In the rows, 128 means zero.
Each row of numbers stands for one object and depends on some of the facts below. Use the named rows to name the rest.

Some objects and their rows:
relel: [ 87 131 132 114 118 113 110 107  53 100 148  83 104 131 172 114  69 175
 138  84 132 152  83 103 161 138 145 144 146 145 121 118 109 115  93 163
 112  93  66  71 125 113  96 150 134 153 148 134  97 100 107 130 108  82
 126 145]
renim: [150 135 137  93 152 163 127 102   6 119 164  98 142 155 145  96  74 163
 127 130 116 128 105 113 174  70 169 156 137 128 147 112 137 131  86 164
 122  93 102  83 104 154  83 122 136 120 159 136 153 119 117 114 112 142
  99 150]
skulukas: [135 156 119 114 126 146 123 104  48  81  88 153 119 127 166 134  76 161
 128 126 131 178 124 110 165 102 163 193  87  91 135 167 137 158 106 103
 113  85 150  90 134 132 102 129 154 103 101 142 146 146 118 142 107 118
 117 126]
mori: [ 96 146 103 123 113 161 115  77  78 115  77 157 114 130 207 138 121 166
 116  74 142 130 111 126 157 114  95 156 112  99 131 154 118 119  82 100
 126 135 131 104 149 101  44  78 138 101  62 123 127 132  99 132 133 103
 127 155]
gebror: [123 130 112  76  94 128  94  79  30 135 142 111 131 141 182 118  91 181
 123  85 117 135  94 135 144 137  97 133 152 148 124  99 125 130 122 146
 109  74  88  62 144 116  81 122 117 132  96 109 119  90  94 128 130 105
 144 162]
flova: [114 131 130 127  92 143  95  48 155 147 161 131 148 146 153 119  99 127
 124  70 128 126 133 123 132 159 100 138 149 129 113 115 143 170 119 108
 133 175 129  96 146 117 106 117 133 101  99 110 132 127  90 100 144 112
 117 146]
faru: [146 140 124  81 143 142 100 112  35 118 168  84 131 141 157 117  80 191
 128 126 122 139  94 126 175 103 163 145 147 143 131 119 118 115  97 152
 121 103  89 116 124 139  40 144 117 157 161 115 130 152 103 120 103 110
 130 153]
deska: [124 132 145 158 135 163 113  85 127 137 115 121 103 150 150 120 134 139
 104  91 110  94 132 170  77 157 113 126 136 124 145  93 136 137  89 107
 144 172 149 122 151  93  72 126 166  51 113 133 125 163  87 102 146 111
 145 137]
tabem: [ 76 125 106  89 131 111 123 150 164 134 155 151 121 110 110 167 145 116
 153 130 131 144 112 107 125 170 122 133 103 130 152 128 110  73 140 140
 132 120 129 118 140 120 161 122 110 150 135 163  61 101 164 109 132 126
 127 127]
studri: [163 114 151 172 116 132 130 141 163 136 102 140 150 134 119 118 136 113
 121 130 145 115 159 129 110 150 119 111 134 152 110 113 139 123 173 104
 165 149 161 170 142 135 148 134 121 144 131 104 152 153 164 144 149 131
 133 121]
trugrir: [176 141 139 138 130 125  93 155 156 127 113 135 142 121 116 127 143 128
  93 139 134 102 156 109  95 142 113 151 154 136 107 131 124 143 148 108
 161 143 145 141 130 128 134 138 132 148 141  96 140 115 149 137 155 129
 138 120]
fluno: [118 119 133 139 144 118 128 171 190  96 137  85 136 103 108 111 126 103
 143 165 130 132 122 104 105 148 150 137 132 120 114 129 113 137 170 129
 152 154 144 162 117 139 141 157 130 138 182 111  98 153 114 138 132 114
 121 110]
lirus: [106 107 146 104 114 129 125 120 159 108 120 135 158 125 129 111 149 116
 125 140 116 126 131 127  81 157  97 137 135 120 110 103 135 148 174 138
 141 138 147 151 136 111 138 138 125 136  98 112 101  98 122 140 163 137
 124 119]
zotik: [145 133 144 122 132 123 150 164 188 121 117 106 128 129  95 108 130 107
 146 178 131 149 152 119 100 120 146 143 103 107 123 130 147 159 167 106
 112 114 154 150 117 115 201 148 140  97 174 116 133 150 110 151 125 130
 130  90]
grapla: [124 133 131 168 138 151 146 139 105 174 105 113 113 141 128 110 170 121
 106  99 140 124  74 177 139  95  98  89 134 119 130 119 104 112 110 147
 103 116  75 116 124 103  88  98 115 159 120  92 112 117 122 120 142 148
 124 144]
dedal: [116 134 148 187 153 145 135 129 148 126 114 122  93 146 133 111 165 117
 111 119 109  93 134 181  53 141  89 104 133 116 155  95 135 130 112 123
 150 171 137 158 140 100 107 131 156  72 122 115 111 168 110 124 162 136
 132 112]
flidre: [141 128 166 113 164 151 137 143 127  98 158 105 159 126 104  95 111 103
 127 167 130 103 141  95 128  96 165 147 146 104 137 118 151 129 133 125
 160 157 147 136 110 148 151 116 139  93 178 138 134 140 137 125 123 158
  86 108]
klaflon: [116 137 118 107 165 158 152 143 135 151 166 156 125 133  70 152 118  92
 143 174 121 149 132 100 152 104 186 150  95 106 165 147 144 106 134 148
 131  89 149 141 131 123 160 129 143 120 169 167 128 129 174 104 124 175
 120 124]
pafos: [136 130 137 149 140 113 130 150 169 109 127 117 144 120 102 108 111  83
 142 162 133 145 122 141  91 134 164 139 127 109 136 126 131 166 135  89
 139 113 148 137 105 135 182 144 137 105 147 118 137 142 125 146 151 137
 130  89]
miro: [143 119 144 198  99 107 146 123 160 141 110 119 154 139 121 117 141  95
 121 113 151 140 166 106 110 141 125 111 141 169 119 101 155 119 140 100
 199 149 160 168 155 137 135 135 116 129 117 115 158 159 148 161 121 129
 141 129]

There are 2 kinds of fact about the objects: τ, Ξ.
brunusas Ξ:b
budri Ξ:d
dedal Ξ:a
demun Ξ:c
deska τ:trufan, dedal Ξ:a
dopli Ξ:d
drosustol Ξ:a
faru τ:trese, fluno, klabru, flameler Ξ:b
fegra Ξ:a
flameler Ξ:e
flelek Ξ:a
flepla Ξ:c
flidre Ξ:a
flova τ:numuter, mana, flelek Ξ:a
fluno Ξ:a
fluvodur τ:gesifem, brunusas, miro, studri, kober Ξ:a
gebror τ:numuter, budri, tabem, vuros, natas, repe, lirus, flepla Ξ:b
gesifem Ξ:c
getron τ:trugrir, repe, studri, greses, demun, flameler, flepla Ξ:a
gradrem Ξ:d
grapla Ξ:b
greses Ξ:a
klabru Ξ:b
klaflon Ξ:c
kober Ξ:e
lirus Ξ:a
mana Ξ:b
matri Ξ:a
melenu τ:greses, matri, flepla Ξ:c
miro Ξ:a
mori τ:mana, grapla, natas, trufan, demun Ξ:e
natas Ξ:b
nege Ξ:a
numuter Ξ:a
nutru Ξ:c
pafos Ξ:a
raplel Ξ:c
relel τ:drosustol, tabem, raplel, fluno, nege Ξ:b
renim τ:flidre, klaflon, dopli, klabru Ξ:b
repe Ξ:a
savo τ:fegra, nutru, zotik Ξ:a
skulukas τ:klaflon, greses, zotik, pafos Ξ:e
stibo τ:vuros, fluno, zotik, pafos Ξ:b
studri Ξ:a
supe Ξ:d
tabem Ξ:c
teklun τ:demun, flepla Ξ:b
tragin τ:mana, vuros, kober Ξ:c
trese Ξ:a
trufan Ξ:a
trugrir Ξ:a
tusak τ:supe, gradrem Ξ:e
vura Ξ:d
vuros Ξ:b
zotik Ξ:a

Which object is each row?
Some rows may be objects named above.
[144 108 137 126 118 111 121 162 153 128 130 155 155 110 118 122 156 119
 135 134 140 100 128 118  65 146  92 146 139 134 113 132 136 136 177 110
 160 140 131 162 119 132 143 139 128 129 122 119 104 123 127 132 173 141
 124 124]  repe
[154 122 139 196  87 119 128 161 114 163 112 130 121 150 121 109 133 113
 124  93 120 142 126 134 149 118 120  89 123 162 132 114 127  87 127 160
 155  95  92 134 148 141 113 126  92 171 123 122 179 138 162 168 107 123
 131 146]  brunusas
[147 112 134 127 114 116 117 154 162 127 131 153 159 110 123 123 152 119
 134 127 138 101 128 124  72 147 101 142 148 136 111 127 131 146 182 117
 157 142 127 150 128 135 148 133 135 128 119 118 111 122 129 126 164 141
 127 125]  repe
[124 120 119 129 114 115 149 163 112 152 130 119 130 144 114 107 162 117
 159 130 113 157  85 131 128 120 101  94 148 121 136 116 118 137 156 175
  96  88 121  88  98 125 140 124  95 164 141 108 121 149 145 166 139 134
 138 131]  vuros
[150 140 145  95 155 159 130 103  20 123 159  89 136 154 143 107  67 156
 118 125 116 124 109 112 194  71 159 153 145 125 149 108 133 126  73 167
 124  91 102  84 106 151  82 124 146 122 165 135 146 120 115 109 109 138
 110 153]  renim
[149 122 132 102 164 134 146 163  79 124 150  71 136 149 115 111 129 132
 147 156 117 139 104 120 178  84 143 112 128 122 144 130 103 112 112 186
 137 104  94 136  92 161 103 145 113 179 197 118 131 144 144 149 123 172
 102 133]  klabru
[ 74 135 114 111 142 115 146 144 166  95 172 130 112 112 105 150 125 139
 146 130 132 154 126  74 143 166 150 132 114 138 150 150 111  85 131 139
 124 121 111 118 121 110 138 150 122 151 155 177  62 109 156 102 119 113
 125 123]  raplel
[151 118 136 104 170 137 140 169  85 127 149  77 135 140 112 110 130 137
 147 170 112 132 105 125 169  84 129 115 133 123 152 137 114 114 116 186
 130 108  91 132  97 164 110 137 117 182 196 119 131 153 147 152 122 178
 100 133]  klabru
[105 156 113 117 114 159 111  82  75 121  70 153 120 124 200 137 120 161
 124  83 139 133 113 125 160 121  93 158 114 101 130 161 116 124  83  87
 115 146 132 110 148 102  34  82 145 101  57 123 127 139 100 124 125 102
 128 163]  mori
[138 113 156 166  84 130 106  75 107 128 109 124 154 155 156 117  81 130
 115  79 141 126 170 107 119 140 139 134 140 165 111  92 157 129 110  85
 177 142 163 133 155 119  95 128 125 113 110 126 181 134 114 134 114  89
 156 154]  fluvodur
[180 136 147 136 131 128 102 153 158 124 102 145 138 117 119 123 141 121
 108 137 136 106 150 114  86 139 116 152 157 140 117 129 116 145 155 107
 154 138 144 141 135 117 138 133 126 147 139 103 140 127 152 136 160 131
 135 119]  trugrir
[122 115 129 115 107 128 118 109 188 121 138 139 144 125 115 110 158 108
 145 128 141 129 134 133  97 173  94 116 128 117 130 113 126 161 153 134
 144 169 117 129 141 132 163 125 118 125 113  97 111 126 119 121 164 153
 112 130]  numuter
[ 95 129 123 113 116 113 109 106  53  98 146  91 115 142 172 119  66 182
 137  86 127 160  94 109 160 143 139 146 154 154 120 117 102 113  88 160
 114 100  71  68 118 110  95 145 135 154 149 133  91 100  92 123 113  78
 127 148]  relel
[162 146 138 145 138 125 116 153 129 131 104  95 144  97 106 155 125 125
 126 136 137 110 152 128  54 134 129 118 118 133 103 108 119 176 158 127
 117 159 149 116 130 133 141 149 133 121  93 131 131 113 148 142 151 140
 109 119]  matri
[123 130  98 154 119 129 142 134 142 173 134 123 113 146 115 103 162  99
 150 104 122 146  84 145 168  98  67  76 140 127 126 121 127 129 124 177
 100 117  89 115 120 129 112 106  98 168 118 106 135 138 144 146 150 138
 122 129]  mana
[119 109 118 170 108 139 147 124 127 155 136 162 120 152  95 168 149  99
 143 114 126 131 167 121 148 139 134 130  97 164 154 133 142  63 149  99
 159 122 148 130 162 122 115 124  90 150 113 158 168 110 175 122 107 132
 163 147]  gesifem
[129 137 129 157 138 150 146 137 112 173 108 105 114 138 132 110 172 115
 113  96 146 125  71 173 135  90  93  91 141 119 128 124 105 112 124 151
  98 109  72 104 124 107  92  91 116 157 112  93 118 117 126 122 140 143
 120 144]  grapla
[117 129 119 113 135 142 136 152 103 169 111 110 113 138 122 117 162 135
 128 109 128 139  84 136 129 116  74  92 141 131 125 135 105 110 147 173
 110 105  71 119 126 134 119 112 101 140 101  87 101 105 136 145 158 152
 135 139]  natas
[119 108 103  82 127  96 130 131 139 116 142 159 151  93 138 114 175 147
 127 138 129  86 108 147 166 161  91  89 103 102 107 142 106 137 134 155
 162  92 137 123 154 142 158 138 117 117 101 136 121  82 139 108 133 128
 156 129]  budri
[159 140 112 115 118 114 121 110  30 131 113 124 129 138 132 150 112 157
 100  81 110 131  99 154 141 124 111 119 142 148 100 118 108 113 106 140
  89  86  94  79 129 107  59 100 133 156 120  91 137 110 126 105 140 128
 117 141]  teklun
[126 135 129 158 135 157 149 142 109 168 103 111 114 147 127 109 170 131
 113 105 141 129  79 180 131  92  94  91 136 119 133 117 107 113 126 146
  94 108  69 120 122 107  94  96 116 166 110  92 109 120 122 121 141 147
 119 137]  grapla
[131 142 111 107 119 128 109 110  58 118 138  92 118 139 147 109  79 145
 146 110 106 163  86 132 163 114 159 137 147 126 129 109 130 134 120 119
  90  64  87  69  98 122 105 137 126 128 134 110 133 134  89 129 114  93
 162 151]  stibo
[140 135  99 110 139 118 132 164 167 136 135 152 126 102  80 195 153 108
 135 141 124 126 120 121  98 142 115 124 108 128 146 148 120  95 187 144
 105 107 141 131 136 126 103 125 111 154 104 146 118  96 188  94 142 164
 118 109]  flepla
[ 67 133 109 112 135 117 146 145 163  98 169 137 112 115 101 154 121 137
 143 134 132 154 133  79 139 170 155 129 120 138 151 153 116  76 135 130
 122 120 106 120 111 108 137 155 113 163 141 181  64 104 158 102 121 109
 125 124]  raplel
[121 111 116 127 147 105 132 105 146 115 160 146 115 116 155 123 157 151
 114 123 104 104 161 203 157 118 148  83 114 131 101 159 122 133  73 124
 135 116 118 125 139 167 162 138 167 119 119 173 136  96 127 126  88 114
 125 135]  vura
[109 134 127 157 107 134 122  86 208 145 152 127 147 154 123 119 139 109
 132 113 117 130 137 139 120 157  78 120 144 117 113 124 131 164 153 123
 118 188 140 129 143 133 161 119 112 118 126 103 130 132 105 119 154 142
 105 137]  flelek
[133 121 137 180 144 170 150 136 182 149  92 123 118 131 112 115 169 103
 115 120 126  98 119 151  76 139  84 104 148 117 135 115 123 129 115 123
 143 172 123 153 149 109 105 112 138  88 118 122 118 159 117 112 160 136
 128 116]  trufan
[114 130 146 122 114 127 125  82  29  93  70 210  76 119 194 161 118 141
 112 127 122 112 144 136 178 122 148 147 153 133 154 152 120 146  61 115
  48 167 129 190 104 175 166 123 159 141  60 151 133 144  96 150  62 106
 113 138]  tusak
[ 90 133  95 102 101 140 109  80 116 158 162 156 129 158 142 160 122 107
 130  78 132 143 119 106 149 142 145 127 110 131 145 127 160 100 116 111
 105 121 165  77 118  83  93 105  96 112  91 160 143 115 137  98 113  98
 178 162]  tragin
[ 76 123 108  83 130 112 127 144 154 140 149 150 119 113 106 162 145 109
 152 134 132 154 111 100 116 154 120 139 116 129 150 129 105  70 152 135
 136 120 132 116 139 111 165 130 104 149 136 168  63 106 164 107 133 133
 129 120]  tabem
[141 147 111  87 137 144 103 107  97 148 147 142 131 115 121 198  89 147
 119 100 127 128 138 108 123 126 155 144  99 140 138 110 130 122 134 120
  91  95 161  53 138 108  69 138 132 116  77 162 133  84 146  82 124 122
 128 145]  melenu
[160 116 148 170 111 146 129 144 165 127  98 138 154 130 120 122 137 114
 128 126 150 119 157 124 107 156 118 123 133 153 109 108 140 117 171 107
 168 152 157 175 143 137 139 135 126 150 132 110 151 141 163 146 145 126
 137 113]  studri
[139 119 135 128 111 117 144 139 165 138 118 107  92 112  97  92 113 122
 118 179 136 142 169 150  82  93 140 141 106 115 119 119 148 156 150  86
  73 127 159 145 121 122 181 142 125  83 187 131 128 132  93 143 117 135
 129 109]  fegra
[140 132 143  95 149 131 120 165 161 103 160  86 150 117 119 120 129 131
 133 171 136 142 138 144 128 124 151 155 145 131 124 117 121 127 140 125
 166 177 148 193 118 140 122 158 119 131 152 125 124 164 110 141 129 132
 123 117]  trese
[132 124 120  77 103 124  89  84  20 131 150 120 130 142 173 109  92 173
 119  75 113 135  86 137 142 132 104 130 147 141 117 106 123 132 117 157
 117  72  91  64 144 115  85 119 118 130  91 107 118  83  95 114 130 102
 140 167]  gebror
[137 122 133  89 160 123 169 137 127 111 155 126 154 126 132 118 132 141
 115 187 125  84 140 136 192  79 168 117  86  82 122 151 133 125 108 180
 182 119 118 117 101 186 135 122 147  98 177 157 146 110 158 105 111 141
 121 138]  dopli
[136 136 110 119 138 138 139 141 165 155 128 146 116 107  97 183 168  99
 109 126 117 123 116 120 134 133 133 122 112 132 136 156 119  81 150 114
 114 131 128 120 135  93 103  98 115 140 114 139 111 114 174  96 156 174
 138 120]  demun
[121 137 101 121 131 135 146 145 156 170 145 129  85 111 103 147 126 135
 120 164 126 160 182 115 137 111 158 147  73 122 156 145 143 103 162 103
  64  79 146 120 123 118 172 113 119 114 175 178 114 127 110  99 102 158
 143 107]  nutru
[143 138 104 118 149 109 128 147 125  94  81 161 130 107 126 140 142 165
 147 154 142 131 136  96 164  97 122 163 113 103 139 163 105 117 142 118
 151 139 143 173 144 152  78 124 120 170 137 109 116 172 157 177 128 149
 112 129]  flameler
[172 127 145 121 111 141  78  87 105 123 116 140 155 124 167 129  80 167
  99  92 136 111 148 113  89 134 148 169 151 151  98 101 144 143 115  98
 148 137 148 119 149 104  76 132 145 110 115 111 140 111 104 101 145 104
 144 132]  getron
[139 132 135 121 108 133 123  95 129 137 123  96 113 125 153 105  77 157
 106 147 130 145 183 127 105 104 164 160 114 123 118 107 165 161 133  68
  81 108 154 117 117 113 152 129 145  65 168 135 144 133  60 120 106 112
 139 117]  savo
[171 137 144 151 136 135 128 165 179 129 119 144 142 111 108 138 120 102
 128 163 135 123 144 135  67 113 127 136 128 124 111 128 132 158 168 135
 138 126 152 130 131 133 167 161 126 122 122 103 135 143 144 151 154 147
 111  93]  greses
[111 123 108 155 104  96 134 138 137 103  76 156 125 150 129 119 154 114
 158 108 148 153 142 125 156 113  90 119  96 118 146 180 130 114 130 121
 155 134 166 148 135 138 112  90 107 152  88 125 148 182 169 186 119 125
 130 147]  kober
[171 137 147 143 143 129  96 154 156 129 117 151 138 122 113 125 145 129
  97 136 140 101 155 115  84 143 118 154 152 142 108 131 118 150 146 112
 161 143 142 144 134 133 134 134 132 150 136 110 139 121 135 144 158 130
 137 108]  trugrir

